Below are the code and all the weights of a small trained network. Each question names an input and a class and asks about switching units off, where a switched-off unit gives its printed mean instead of its output.

import numpy as np


def w(rows, s, z=0):
    codes = np.array(rows[::2]) - 128.0
    scale = np.full(codes.shape[1], s)
    scale[-1] = z or s
    return codes * scale


def norm(h):
    return h / np.sqrt((h * h).mean(-1, keepdims=True) + 1e-5)


def f(y):
    return y / 2 * (1 + np.tanh(0.7978845608 * (y + 0.044715 * y**3)))


def log_softmax(a):
    a = a - a.max(-1, keepdims=True)
    return a - np.log(np.exp(a).sum(-1, keepdims=True))


def net(x, mask):
    res = np.array(x, float).reshape(1, 7) / 4 @ E
    u = 0
    for l in range(2):
        y = f(norm(res) @ A[l][:, :-1].T + A[l][:, -1])
        res = res + np.where(mask[u : u + 7], y, B[l][:, -1]) @ B[l][:, :-1]
        u += 7
    return log_softmax(norm(res)[-1] @ U[:, :-1].T + U[:, -1])


A, B = {}, {}
E = w([
[130,140,118,130,133,134,134,125,134,127],'x0',
[101,142,140,120,112,95,101,1,154,111],'x1',
[120,122,131,128,120,131,118,133,128,132],'x2',
[87,96,76,143,164,115,102,99,107,123],'x3',
[121,134,128,125,126,133,126,129,123,122],'x4',
[132,129,128,127,133,131,129,123,126,127],'x5',
[108,88,132,115,90,166,215,78,114,114],'x6',
],0.0096)
A[0] = w([
[123,99,143,150,94,163,179,47,154,84,53],'0.n0',
[64,36,2,181,192,116,99,117,92,91,254],'0.n1',
[178,198,158,103,149,104,106,104,173,109,137],'0.n2',
[76,81,147,137,145,198,246,166,98,155,83],'0.n3',
[142,103,136,161,191,124,110,172,143,101,230],'0.n4',
[115,161,171,140,138,100,86,60,148,124,167],'0.n5',
[136,59,112,113,109,175,163,150,125,122,110],'0.n6',
],0.0078,0.0031)
B[0] = w([
[29,129,166,64,115,125,166,146,53,151,206],'0.n0',
[171,89,109,162,196,122,97,100,41,80,254],'0.n1',
[164,59,196,231,110,142,71,223,182,129,177],'0.n2',
[254,76,122,132,110,149,94,150,188,103,227],'0.n3',
[42,234,110,73,102,211,158,131,157,184,176],'0.n4',
[52,118,122,161,71,89,93,194,252,119,197],'0.n5',
[203,144,137,111,163,176,115,132,153,74,175],'0.n6',
],0.0064,0.0081)
A[1] = w([
[159,140,42,114,147,136,122,207,104,150,1],'1.n0',
[77,106,162,38,114,110,124,106,113,121,81],'1.n1',
[125,177,158,73,31,142,180,165,167,176,201],'1.n2',
[34,136,96,62,252,164,125,95,43,158,155],'1.n3',
[172,235,105,173,177,169,70,231,56,209,125],'1.n4',
[134,171,144,50,92,189,131,97,228,142,148],'1.n5',
[106,182,121,165,106,61,1,81,145,138,62],'1.n6',
],0.0069,0.0045)
B[1] = w([
[133,77,118,192,97,98,116,85,118,127,153],'1.n0',
[129,117,134,126,139,51,187,62,116,167,149],'1.n1',
[135,240,169,111,218,128,150,117,88,187,242],'1.n2',
[125,96,114,134,23,94,160,160,224,168,207],'1.n3',
[35,89,165,96,86,71,199,1,93,100,254],'1.n4',
[86,193,149,155,119,112,137,163,146,221,187],'1.n5',
[206,152,44,93,159,180,96,168,116,107,182],'1.n6',
],0.0088,0.0067)
U = w([
[50,200,215,104,144,81,184,90,105,174,190],'0',
[52,34,72,140,34,57,154,59,103,95,177],'1',
[248,167,161,109,156,195,169,205,123,153,5],'2',
[220,34,81,147,174,167,124,142,68,59,145],'3',
[111,167,170,174,115,107,43,227,211,156,191],'4',
[139,112,15,151,184,93,2,144,148,62,4],'5',
],0.013,0.0017)

Each question gives the input, the list of numbers given to net, and the class t.
The units are the neurons (one row each of A and B). Each row of codes is followed by its name. A weight is (code - 128) times the scale printed after its matrix; where a second scale follows, it is the last column's (A, B and U).
mask holds one flag per neuron, layer by layer. A switched-off neuron (its flag False) gives its mean, the last column of its row in B, instead of its output. The means were averaged over made-up inputs and are rounded, as every weight is.
A unit's drop is (log p(t) with every unit on - log p(t) with that unit switched off) / (log p(t) with every unit on - log p(t) with every unit switched off).
The circuit of an input: a set's keep is (log p(t) with only the set's units on - log p(t) with every unit switched off) / (log p(t) with every unit on - log p(t) with every unit switched off). Starting from the 12 units with the biggest drops (on a tie, the unit counted first), units are removed one at a time, each time the one whose removal leaves the highest keep (on an exact tie, the one counted first), for as long as the keep stays at least 0.8.
units of the circuit, in order: the units of the circuit, biggest drop first
k most important neurons: the k neurons with the biggest drops, biggest first
k most important neurons of layer l: the k neurons of layer l with the biggest drops, biggest first
drop when u is switched off: that unit's drop, to one decimal
input [-3,-6,1,0,-4,4,-5], class 0: 2 most important neurons	(0.n4, 0.n1)
input [7,-5,5,3,1,1,-8], class 1: units of the circuit, in order	(1.n4)
input [-5,-7,8,0,-5,-2,-8], class 0: 2 most important neurons of layer 0	(0.n4, 0.n1)
input [-5,0,-2,2,4,5,-6], class 1: 2 most important neurons	(1.n4, 0.n4)
input [6,-1,-5,-5,-1,4,4], class 2: 2 most important neurons	(1.n4, 0.n3)
input [6,8,8,-1,4,0,-3], class 4: 2 most important neurons	(0.n5, 0.n1)
input [3,-1,6,0,-4,0,6], class 2: 2 most important neurons of layer 0	(0.n1, 0.n3)
input [8,-4,7,7,6,8,0], class 1: 4 most important neurons	(1.n3, 0.n4, 1.n4, 1.n6)
input [-4,1,-2,7,6,6,0], class 5: 3 most important neurons	(1.n4, 0.n0, 0.n1)
input [-7,-6,4,-2,-5,3,-2], class 0: 2 most important neurons	(0.n1, 1.n4)
input [-7,8,-6,0,-3,4,-6], class 4: 4 most important neurons	(0.n5, 0.n1, 0.n2, 1.n4)
input [-3,-1,7,0,2,-8,4], class 2: 2 most important neurons	(0.n1, 1.n4)
input [-2,2,3,1,0,8,-5], class 5: 2 most important neurons	(1.n6, 1.n3)
input [3,2,4,1,8,2,-4], class 5: units of the circuit, in order	(1.n6)
input [8,-1,0,-1,-8,-1,6], class 2: 2 most important neurons of layer 0	(0.n3, 0.n1)
input [2,0,1,-7,7,3,-4], class 0: 2 most important neurons of layer 0	(0.n3, 0.n5)
input [-4,5,3,-7,7,6,0], class 4: 2 most important neurons of layer 0	(0.n2, 0.n5)
input [-5,0,-1,7,-1,8,7], class 3: 2 most important neurons of layer 0	(0.n1, 0.n3)
input [5,0,7,2,7,-5,7], class 3: drop when 0.n3 is switched off	0.7
input [-4,-5,-5,6,-5,-2,7], class 3: drop when 0.n4 is switched off	0.0
